Here is a tiny trained network, its code and every weight. The questions are about switching its units off for an input and a class, where a switched-off unit gives its printed mean instead of its output.

import numpy as np


def w(rows, s, z=0):
    codes = np.array(rows[::2]) - 128.0
    scale = np.full(codes.shape[1], s)
    scale[-1] = z or s
    return codes * scale


def norm(h):
    return h / np.sqrt((h * h).mean(-1, keepdims=True) + 1e-5)


def f(y):
    return y / 2 * (1 + np.tanh(0.7978845608 * (y + 0.044715 * y**3)))


def log_softmax(a):
    a = a - a.max(-1, keepdims=True)
    return a - np.log(np.exp(a).sum(-1, keepdims=True))


def net(x, mask):
    res = np.array(x, float).reshape(1, 7) / 4 @ E
    u = 0
    for l in range(3):
        y = f(norm(res) @ A[l][:, :-1].T + A[l][:, -1])
        res = res + np.where(mask[u : u + 5], y, B[l][:, -1]) @ B[l][:, :-1]
        u += 5
    return log_softmax(norm(res)[-1] @ U[:, :-1].T + U[:, -1])


A, B = {}, {}
E = w([
[131,96,71,180,55,43,254,158,71,52,77,205],'x0',
[172,26,89,86,223,112,174,174,85,82,184,38],'x1',
[83,129,55,80,119,76,172,231,122,224,50,14],'x2',
[168,144,133,133,134,116,130,135,128,120,119,122],'x3',
[119,126,123,143,130,139,130,122,121,135,131,121],'x4',
[128,129,108,137,126,150,135,126,142,123,125,119],'x5',
[136,130,137,153,130,146,134,136,105,144,131,127],'x6',
],0.0077)
A[0] = w([
[98,148,81,120,109,121,166,152,89,134,39,135,1],'L0N1',
[129,104,167,171,210,109,202,102,133,66,145,180,177],'L0N2',
[71,254,171,85,68,156,154,151,161,206,26,129,66],'L0N3',
[105,200,147,157,194,180,56,132,170,79,235,143,119],'L0N4',
[93,181,146,182,49,138,115,106,148,114,42,221,103],'L0N5',
],0.0067,0.0054)
B[0] = w([
[176,75,184,148,39,157,126,76,164,108,254,101,158],'L0N1',
[65,132,53,128,171,185,46,130,104,140,83,135,216],'L0N2',
[154,63,149,231,226,71,46,80,183,113,182,209,255],'L0N3',
[161,102,103,128,7,102,130,184,110,126,135,65,240],'L0N4',
[141,225,105,60,73,124,186,78,48,183,109,157,236],'L0N5',
],0.0075,0.0062)
A[1] = w([
[133,154,132,177,7,96,123,117,150,144,125,151,65],'L1N1',
[106,129,130,106,148,99,217,166,140,168,114,86,141],'L1N2',
[147,126,150,157,51,82,147,101,140,125,167,137,61],'L1N3',
[141,65,143,142,87,114,137,169,115,96,151,85,2],'L1N4',
[129,99,79,169,111,120,173,135,115,71,110,160,107],'L1N5',
],0.011,0.0028)
B[1] = w([
[107,126,211,114,141,146,160,255,180,131,148,50,254],'L1N1',
[95,196,204,129,71,188,157,165,177,157,146,135,196],'L1N2',
[121,18,124,92,130,102,186,172,121,199,134,78,199],'L1N3',
[160,208,71,139,66,150,76,91,112,73,88,168,182],'L1N4',
[96,91,163,138,192,32,176,75,98,177,131,204,203],'L1N5',
],0.0089,0.0081)
A[2] = w([
[115,74,234,79,115,190,180,168,190,132,154,90,2],'L2N1',
[80,203,135,161,60,84,248,147,106,114,69,194,85],'L2N2',
[103,206,154,198,158,191,29,153,254,152,109,83,116],'L2N3',
[123,147,76,116,157,199,121,137,94,145,165,81,230],'L2N4',
[142,90,119,58,53,155,196,126,37,131,143,106,59],'L2N5',
],0.0068,0.0021)
B[2] = w([
[153,78,183,70,114,100,191,161,105,163,59,69,226],'L2N1',
[204,158,84,72,126,222,3,56,198,50,166,2,225],'L2N2',
[67,126,123,192,187,88,206,151,86,113,111,200,255],'L2N3',
[177,175,131,58,72,107,128,90,178,163,106,143,164],'L2N4',
[125,106,74,173,140,175,100,51,98,53,110,177,169],'L2N5',
],0.0092,0.0082)
U = w([
[135,143,228,95,95,129,219,214,144,184,115,99,193],'0',
[197,166,51,79,70,208,37,69,147,55,156,79,2],'1',
[79,106,90,242,251,62,125,95,102,124,141,239,169],'2',
],0.011,0.00036)

Each question gives the input, the list of numbers given to net, and the class t.
The units are the neurons (one row each of A and B). Each row of codes is followed by its name. A weight is (code - 128) times the scale printed after its matrix; where a second scale follows, it is the last column's (A, B and U).
mask holds one flag per neuron, layer by layer. A switched-off neuron (its flag False) gives its mean, the last column of its row in B, instead of its output. The means were averaged over made-up inputs and are rounded, as every weight is.
A unit's drop is (log p(t) with every unit on - log p(t) with that unit switched off) / (log p(t) with every unit on - log p(t) with every unit switched off).
The circuit of an input: a set's keep is (log p(t) with only the set's units on - log p(t) with every unit switched off) / (log p(t) with every unit on - log p(t) with every unit switched off). Starting from the 12 units with the biggest drops (on a tie, the unit counted first), units are removed one at a time, each time the one whose removal leaves the highest keep (on an exact tie, the one counted first), for as long as the keep stays at least 0.8.
units of the circuit, in order: the units of the circuit, biggest drop first
k most important neurons: the k neurons with the biggest drops, biggest first
k most important neurons of layer l: the k neurons of layer l with the biggest drops, biggest first
drop when u is switched off: that unit's drop, to one decimal
input [0,8,-8,-3,7,-6,-3], class 1: units of the circuit, in order -> [L2N3]
input [-1,5,-8,6,3,-7,-1], class 1: 3 most important neurons -> [L2N3, L0N3, L0N4]
input [-2,0,-8,1,-4,6,-3], class 0: units of the circuit, in order -> [L0N4, L2N2]
input [5,0,-7,-6,0,2,7], class 1: 3 most important neurons -> [L2N2, L0N3, L0N5]
input [0,3,-7,-7,-1,-4,5], class 1: 3 most important neurons -> [L2N3, L0N3, L0N4]
input [-3,-5,1,3,5,-6,0], class 2: 2 most important neurons -> [L0N3, L0N1]
input [7,4,0,1,1,-5,-3], class 2: 4 most important neurons -> [L1N5, L0N2, L0N4, L0N5]
input [0,-4,-5,-4,6,-7,1], class 0: 2 most important neurons -> [L1N1, L0N4]
input [-1,-5,6,-7,-1,5,-7], class 2: 2 most important neurons -> [L0N3, L0N4]
input [2,6,6,-5,1,3,7], class 1: 2 most important neurons of layer 1 -> [L1N1, L1N4]
input [-1,2,0,-4,8,3,-6], class 1: 3 most important neurons -> [L1N4, L1N1, L0N3]
input [-5,-8,-7,-7,-8,5,-4], class 0: drop when L1N4 is switched off -> 0.0
input [-5,-4,-1,5,-8,7,-7], class 0: drop when L0N4 is switched off -> 3.3
input [-3,-4,7,-1,3,3,-4], class 2: drop when L0N3 is switched off -> 0.1
input [8,-7,-2,-5,-4,-5,-3], class 1: drop when L2N2 is switched off -> 1.4
input [6,-2,-6,-5,-2,-3,3], class 1: units of the circuit, in order -> [L2N2]
